Below are the code and all the weights of a small trained network. Each question names an input and a class and asks about switching units off, where a switched-off unit gives its printed mean instead of its output.

import numpy as np


def w(rows, s, z=0):
    codes = np.array(rows[::2]) - 128.0
    scale = np.full(codes.shape[1], s)
    scale[-1] = z or s
    return codes * scale


def norm(h):
    return h / np.sqrt((h * h).mean(-1, keepdims=True) + 1e-5)


def f(y):
    return np.maximum(y, 0)


def log_softmax(a):
    a = a - a.max(-1, keepdims=True)
    return a - np.log(np.exp(a).sum(-1, keepdims=True))


def net(x, mask):
    res = np.array(x, float).reshape(1, 7) / 4 @ E
    u = 0
    for l in range(2):
        y = f(norm(res) @ A[l][:, :-1].T + A[l][:, -1])
        res = res + np.where(mask[u : u + 13], y, B[l][:, -1]) @ B[l][:, :-1]
        u += 13
    return log_softmax(norm(res)[-1] @ U[:, :-1].T + U[:, -1])


A, B = {}, {}
E = w([
[119,139,167,77,136,140,166],'x0',
[80,144,142,102,3,101,97],'x1',
[72,161,142,141,45,168,193],'x2',
[100,70,202,102,152,76,107],'x3',
[157,187,165,161,189,68,103],'x4',
[143,134,43,99,119,147,85],'x5',
[121,135,115,29,161,146,141],'x6',
],0.0015)
A[0] = w([
[92,152,116,104,23,143,103,103],'L0N0',
[140,96,96,108,186,68,93,157],'L0N1',
[112,163,155,69,94,72,112,52],'L0N2',
[134,135,74,140,158,190,146,125],'L0N3',
[192,165,31,86,142,199,150,49],'L0N4',
[141,173,43,105,113,166,154,41],'L0N5',
[106,161,153,60,103,80,105,37],'L0N6',
[108,73,86,111,164,84,75,105],'L0N7',
[169,161,100,140,105,90,94,150],'L0N8',
[176,131,187,106,238,76,170,43],'L0N9',
[119,3,83,98,139,111,67,52],'L0N10',
[112,162,147,236,102,54,121,140],'L0N11',
[182,171,49,96,124,179,141,1],'L0N12',
],0.0041,0.0021)
B[0] = w([
[140,105,179,117,217,139,157,235],'L0N0',
[116,102,180,166,83,143,169,236],'L0N1',
[124,158,132,93,192,166,75,173],'L0N2',
[137,171,151,111,52,60,110,203],'L0N3',
[180,229,51,71,75,60,143,228],'L0N4',
[237,169,94,82,104,69,145,189],'L0N5',
[106,159,118,60,152,167,6,168],'L0N6',
[71,86,149,111,40,84,142,196],'L0N7',
[87,124,129,138,162,115,188,197],'L0N8',
[254,59,163,215,200,193,146,235],'L0N9',
[70,62,180,147,60,40,115,196],'L0N10',
[118,137,41,127,139,163,123,251],'L0N11',
[204,224,51,55,47,76,173,184],'L0N12',
],0.0037,0.0025)
A[1] = w([
[239,105,215,186,244,128,148,25],'L1N0',
[92,149,147,39,179,146,54,68],'L1N1',
[99,160,160,60,137,182,8,35],'L1N2',
[56,70,172,103,158,116,36,69],'L1N3',
[79,178,68,208,118,139,117,23],'L1N4',
[138,241,129,130,206,142,159,234],'L1N5',
[35,133,116,42,117,94,36,49],'L1N6',
[107,163,207,50,144,197,2,40],'L1N7',
[52,110,191,104,77,239,210,108],'L1N8',
[75,158,145,62,172,161,22,36],'L1N9',
[58,171,60,215,141,130,119,23],'L1N10',
[107,153,13,240,127,132,77,2],'L1N11',
[140,129,152,177,39,176,225,109],'L1N12',
],0.0033,0.0017)
B[1] = w([
[247,9,183,198,189,173,147,249],'L1N0',
[74,164,147,161,138,175,14,172],'L1N1',
[83,197,175,59,144,186,1,170],'L1N2',
[144,148,95,111,5,115,90,197],'L1N3',
[68,116,91,180,190,118,127,161],'L1N4',
[152,55,125,137,32,89,85,251],'L1N5',
[166,61,206,178,183,143,41,184],'L1N6',
[54,159,142,62,184,219,38,183],'L1N7',
[86,196,161,95,197,108,205,205],'L1N8',
[113,179,167,34,131,200,42,170],'L1N9',
[96,168,6,203,186,179,197,165],'L1N10',
[25,200,62,178,187,187,180,175],'L1N11',
[94,150,144,76,205,149,93,200],'L1N12',
],0.0036,0.0026)
U = w([
[72,39,210,111,63,63,100,51],'0',
[211,34,205,188,196,168,178,246],'1',
[34,185,204,43,197,184,201,4],'2',
[60,177,58,186,193,171,200,123],'3',
[43,163,235,9,156,201,2,77],'4',
[192,212,59,32,54,76,187,241],'5',
],0.0047,0.0027)

Each question gives the input, the list of numbers given to net, and the class t.
The units are the neurons (one row each of A and B). Each row of codes is followed by its name. A weight is (code - 128) times the scale printed after its matrix; where a second scale follows, it is the last column's (A, B and U).
mask holds one flag per neuron, layer by layer. A switched-off neuron (its flag False) gives its mean, the last column of its row in B, instead of its output. The means were averaged over made-up inputs and are rounded, as every weight is.
A unit's drop is (log p(t) with every unit on - log p(t) with that unit switched off) / (log p(t) with every unit on - log p(t) with every unit switched off).
The circuit of an input: a set's keep is (log p(t) with only the set's units on - log p(t) with every unit switched off) / (log p(t) with every unit on - log p(t) with every unit switched off). Starting from the 12 units with the biggest drops (on a tie, the unit counted first), units are removed one at a time, each time the one whose removal leaves the highest keep (on an exact tie, the one counted first), for as long as the keep stays at least 0.8.
units of the circuit, in order: the units of the circuit, biggest drop first
top k neurons: the k neurons with the biggest drops, biggest first
top k neurons in layer l: the k neurons of layer l with the biggest drops, biggest first
drop of u: that unit's drop, to one decimal
input [1,-3,0,-3,-7,-7,-4], class 2: units of the circuit, in order => (L0N9 L1N8)
input [-2,5,2,6,-5,-3,-7], class 2: top 2 neurons => (L1N8 L1N5)
input [6,7,2,-6,0,-1,-2], class 4: top neuron in layer 1 => (L1N5)
input [0,1,-6,2,0,0,-7], class 0: units of the circuit, in order => (L0N10 L0N7)
input [-6,4,8,0,-4,-5,-3], class 2: top 3 neurons => (L0N0 L1N8 L1N12)
input [-6,-7,4,6,-2,3,5], class 0: top 3 neurons => (L0N10 L0N7 L1N0)
input [-4,-5,-6,7,-8,-2,-5], class 0: top 2 neurons => (L0N10 L0N7)
input [-3,6,7,-2,5,-8,-1], class 3: top 2 neurons => (L0N11 L1N10)
input [8,0,1,5,8,3,1], class 1: top 2 neurons => (L0N9 L1N0)
input [-2,-7,-5,4,-7,5,-5], class 0: drop of L0N10 => 0.1
input [-7,5,-6,3,-3,8,5], class 0: drop of L0N10 => 0.2
input [8,-3,-2,-7,3,-1,0], class 5: drop of L0N0 => 0.1
input [-7,-7,8,3,-6,-6,-3], class 2: top 2 neurons in layer 0 => (L0N9 L0N4)
input [-8,-3,-4,-4,-6,-2,-5], class 3: top neuron in layer 1 => (L1N11)
